Below are the code and all the weights of a small trained network. Each question names an input and a class and asks about switching units off, where a switched-off unit gives its printed mean instead of its output.

import numpy as np


def w(rows, s, z=0):
    codes = np.array(rows[::2]) - 128.0
    scale = np.full(codes.shape[1], s)
    scale[-1] = z or s
    return codes * scale


def norm(h):
    return h / np.sqrt((h * h).mean(-1, keepdims=True) + 1e-5)


def f(y):
    return y / 2 * (1 + np.tanh(0.7978845608 * (y + 0.044715 * y**3)))


def log_softmax(a):
    a = a - a.max(-1, keepdims=True)
    return a - np.log(np.exp(a).sum(-1, keepdims=True))


def net(x, mask):
    res = np.array(x, float).reshape(1, 8) / 4 @ E
    u = 0
    for l in range(4):
        y = f(norm(res) @ A[l][:, :-1].T + A[l][:, -1])
        res = res + np.where(mask[u : u + 10], y, B[l][:, -1]) @ B[l][:, :-1]
        u += 10
    return log_softmax(norm(res)[-1] @ U[:, :-1].T + U[:, -1])


A, B = {}, {}
E = w([
[114,183,135,129,155,155,134,255],'x0',
[128,126,125,127,126,128,128,129],'x1',
[128,127,127,129,125,128,129,128],'x2',
[128,129,129,130,134,125,130,128],'x3',
[128,129,129,128,131,132,130,128],'x4',
[128,130,129,129,135,127,130,127],'x5',
[24,137,115,152,142,101,75,122],'x6',
[175,217,144,134,158,129,41,98],'x7',
],0.0064)
A[0] = w([
[10,104,131,150,142,128,128,114,94],'L0N0',
[110,85,111,127,147,137,154,174,78],'L0N1',
[156,109,127,130,142,118,88,11,119],'L0N2',
[156,86,128,123,134,151,191,136,147],'L0N3',
[196,154,115,141,140,132,111,116,88],'L0N4',
[112,59,121,128,111,117,161,36,186],'L0N5',
[98,94,102,140,115,133,105,121,93],'L0N6',
[134,130,111,150,111,152,158,101,137],'L0N7',
[71,155,132,132,129,130,54,97,4],'L0N8',
[198,161,152,142,116,128,106,117,76],'L0N9',
],0.011,0.0025)
B[0] = w([
[103,73,119,73,114,163,119,163,232],'L0N0',
[125,147,121,121,77,116,160,113,171],'L0N1',
[133,111,120,145,7,112,141,103,248],'L0N2',
[137,143,142,188,123,98,146,82,188],'L0N3',
[132,116,142,78,127,150,114,166,176],'L0N4',
[139,134,148,100,255,141,108,142,254],'L0N5',
[129,92,116,125,119,63,98,157,152],'L0N6',
[133,97,132,136,136,145,141,117,142],'L0N7',
[136,154,136,204,145,76,109,80,192],'L0N8',
[126,94,121,86,131,165,115,166,184],'L0N9',
],0.016,0.0077)
A[1] = w([
[79,235,126,191,137,110,41,64,88],'L1N0',
[126,155,108,91,143,91,112,123,80],'L1N1',
[164,200,143,255,48,105,253,112,94],'L1N2',
[99,109,139,145,157,139,188,79,50],'L1N3',
[125,130,174,179,196,139,128,103,69],'L1N4',
[195,153,154,210,235,167,133,39,6],'L1N5',
[18,121,61,136,89,167,121,150,75],'L1N6',
[178,183,139,79,138,36,219,85,139],'L1N7',
[66,70,114,167,26,155,199,154,111],'L1N8',
[117,146,136,109,140,130,197,67,100],'L1N9',
],0.0078,0.0021)
B[1] = w([
[145,133,149,169,155,82,166,121,210],'L1N0',
[143,106,133,137,148,138,144,127,120],'L1N1',
[36,8,131,167,173,191,88,113,255],'L1N2',
[157,137,145,143,116,123,76,146,141],'L1N3',
[162,143,123,104,138,82,137,132,163],'L1N4',
[142,204,108,118,118,51,166,207,217],'L1N5',
[176,181,151,112,109,83,186,163,193],'L1N6',
[112,133,171,187,133,173,141,157,180],'L1N7',
[128,132,126,122,81,104,153,145,241],'L1N8',
[139,133,151,151,125,138,102,157,142],'L1N9',
],0.013,0.0043)
A[2] = w([
[164,172,176,60,86,148,213,65,3],'L2N0',
[140,155,74,106,136,124,150,100,56],'L2N1',
[137,124,113,56,175,161,124,185,16],'L2N2',
[176,192,90,120,35,190,150,115,46],'L2N3',
[185,164,75,70,84,200,171,63,30],'L2N4',
[136,132,174,120,150,178,63,69,83],'L2N5',
[154,208,142,124,186,135,126,82,73],'L2N6',
[171,249,117,96,241,245,79,133,28],'L2N7',
[221,232,144,190,211,50,178,124,63],'L2N8',
[108,248,134,191,255,120,43,196,120],'L2N9',
],0.0083,0.0012)
B[2] = w([
[76,93,129,124,89,126,92,165,154],'L2N0',
[104,115,158,147,108,89,73,158,114],'L2N1',
[128,167,111,205,94,107,53,85,194],'L2N2',
[154,86,151,74,171,156,93,108,165],'L2N3',
[154,93,148,109,75,160,86,144,155],'L2N4',
[111,141,82,144,105,109,169,197,144],'L2N5',
[101,95,156,145,114,76,106,170,144],'L2N6',
[54,236,88,176,156,166,110,187,186],'L2N7',
[249,113,161,177,216,111,225,150,254],'L2N8',
[247,51,184,52,129,130,151,116,230],'L2N9',
],0.012,0.0064)
A[3] = w([
[123,198,109,208,98,87,121,37,24],'L3N0',
[94,123,79,57,245,147,61,84,7],'L3N1',
[122,190,111,195,101,90,123,40,65],'L3N2',
[80,87,97,108,93,103,157,72,125],'L3N3',
[126,148,121,82,111,118,110,167,99],'L3N4',
[106,105,128,180,158,154,102,65,64],'L3N5',
[98,113,152,187,137,131,136,65,69],'L3N6',
[106,225,95,148,135,126,56,138,76],'L3N7',
[81,224,97,71,73,108,208,153,42],'L3N8',
[109,222,93,138,138,149,79,130,47],'L3N9',
],0.012,0.0018)
B[3] = w([
[200,241,51,184,74,86,89,5,174],'L3N0',
[39,87,74,68,241,56,32,27,254],'L3N1',
[190,166,35,197,64,60,82,94,168],'L3N2',
[147,204,138,118,217,153,131,134,242],'L3N3',
[116,155,188,123,105,134,188,15,203],'L3N4',
[69,133,130,159,70,117,185,145,210],'L3N5',
[114,164,90,179,95,175,138,141,202],'L3N6',
[171,232,114,94,180,236,122,156,205],'L3N7',
[61,238,61,52,92,43,213,173,226],'L3N8',
[130,225,163,178,155,186,60,202,194],'L3N9',
],0.011,0.0042)
U = w([
[239,112,185,156,214,79,197,163,249],'0',
[21,54,148,251,110,208,170,156,64],'1',
[175,50,167,27,7,185,66,103,92],'2',
[120,254,125,117,174,231,52,190,113],'3',
[49,77,90,58,226,72,44,65,128],'4',
[55,194,106,25,65,65,213,178,100],'5',
[155,181,57,240,54,72,92,32,64],'6',
],0.0094,0.0019)

Each question gives the input, the list of numbers given to net, and the class t.
The units are the neurons (one row each of A and B). Each row of codes is followed by its name. A weight is (code - 128) times the scale printed after its matrix; where a second scale follows, it is the last column's (A, B and U).
mask holds one flag per neuron, layer by layer. A switched-off neuron (its flag False) gives its mean, the last column of its row in B, instead of its output. The means were averaged over made-up inputs and are rounded, as every weight is.
A unit's drop is (log p(t) with every unit on - log p(t) with that unit switched off) / (log p(t) with every unit on - log p(t) with every unit switched off).
The circuit of an input: a set's keep is (log p(t) with only the set's units on - log p(t) with every unit switched off) / (log p(t) with every unit on - log p(t) with every unit switched off). Starting from the 12 units with the biggest drops (on a tie, the unit counted first), units are removed one at a time, each time the one whose removal leaves the highest keep (on an exact tie, the one counted first), for as long as the keep stays at least 0.8.
circuit, biggest first: the units of the circuit, biggest drop first
unit that matters most: the unit with the biggest drop
top k neurons: the k neurons with the biggest drops, biggest first
top k neurons in layer l: the k neurons of layer l with the biggest drops, biggest first
drop when u is switched off: that unit's drop, to one decimal
input [-3,5,8,-2,-3,-5,4,2], class 6: circuit, biggest first	L0N2
input [-4,-6,-1,5,4,-6,1,-4], class 4: top 3 neurons	L0N5; L0N0; L0N8
input [8,-3,8,6,0,-5,-4,0], class 1: circuit, biggest first	L0N5; L0N0; L1N2
input [6,3,7,0,7,7,2,0], class 5: top 2 neurons	L0N5; L0N3
input [2,-4,0,4,5,-4,2,0], class 5: top 2 neurons	L0N5; L0N0
input [-8,-7,-2,7,8,1,-1,8], class 2: top 2 neurons	L0N2; L0N9
input [-6,3,-5,-3,5,5,5,1], class 6: top 3 neurons in layer 0	L0N8; L0N2; L0N9
input [8,-8,-4,8,8,-3,8,1], class 0: top 2 neurons	L0N2; L0N8
input [-1,5,-2,-2,-5,8,8,4], class 6: top 2 neurons	L0N8; L0N5
input [3,-6,-5,5,7,-2,-3,-2], class 1: top 2 neurons	L0N5; L1N2
input [-1,0,4,5,-8,-4,-7,1], class 2: top 2 neurons	L0N5; L0N9
input [-4,0,6,-8,-2,-2,1,6], class 6: top 2 neurons in layer 0	L0N2; L0N8
input [-1,-8,-6,-5,6,-5,-3,8], class 2: top 2 neurons	L0N5; L0N2
input [7,-8,-2,-2,-5,8,-4,3], class 3: unit that matters most	L0N2
input [0,2,0,-3,6,-8,1,0], class 4: top 2 neurons in layer 0	L0N0; L0N2
input [7,5,8,7,5,0,-1,-2], class 1: top 3 neurons	L0N5; L0N0; L1N2
input [5,-3,-5,0,-2,2,1,-6], class 5: top 2 neurons	L0N8; L0N0
input [1,8,7,2,4,-1,-7,-2], class 1: drop when L0N5 is switched off	0.9
input [-7,-3,0,-7,-2,-2,-1,2], class 2: drop when L3N8 is switched off	0.0
input [-8,-6,-3,8,-8,7,8,7], class 6: top neuron	L0N2
input [1,-7,1,7,2,6,-5,3], class 3: drop when L0N2 is switched off	1.7
input [-8,7,8,6,1,8,5,3], class 6: drop when L0N2 is switched off	4.9
input [-4,-3,-6,3,1,-1,8,3], class 6: top 2 neurons in layer 0	L0N8; L0N2
input [-2,-1,7,7,-1,8,1,-3], class 4: top 2 neurons	L0N5; L0N0
input [8,-8,-3,2,-7,2,-8,-2], class 1: top 2 neurons	L0N5; L1N2
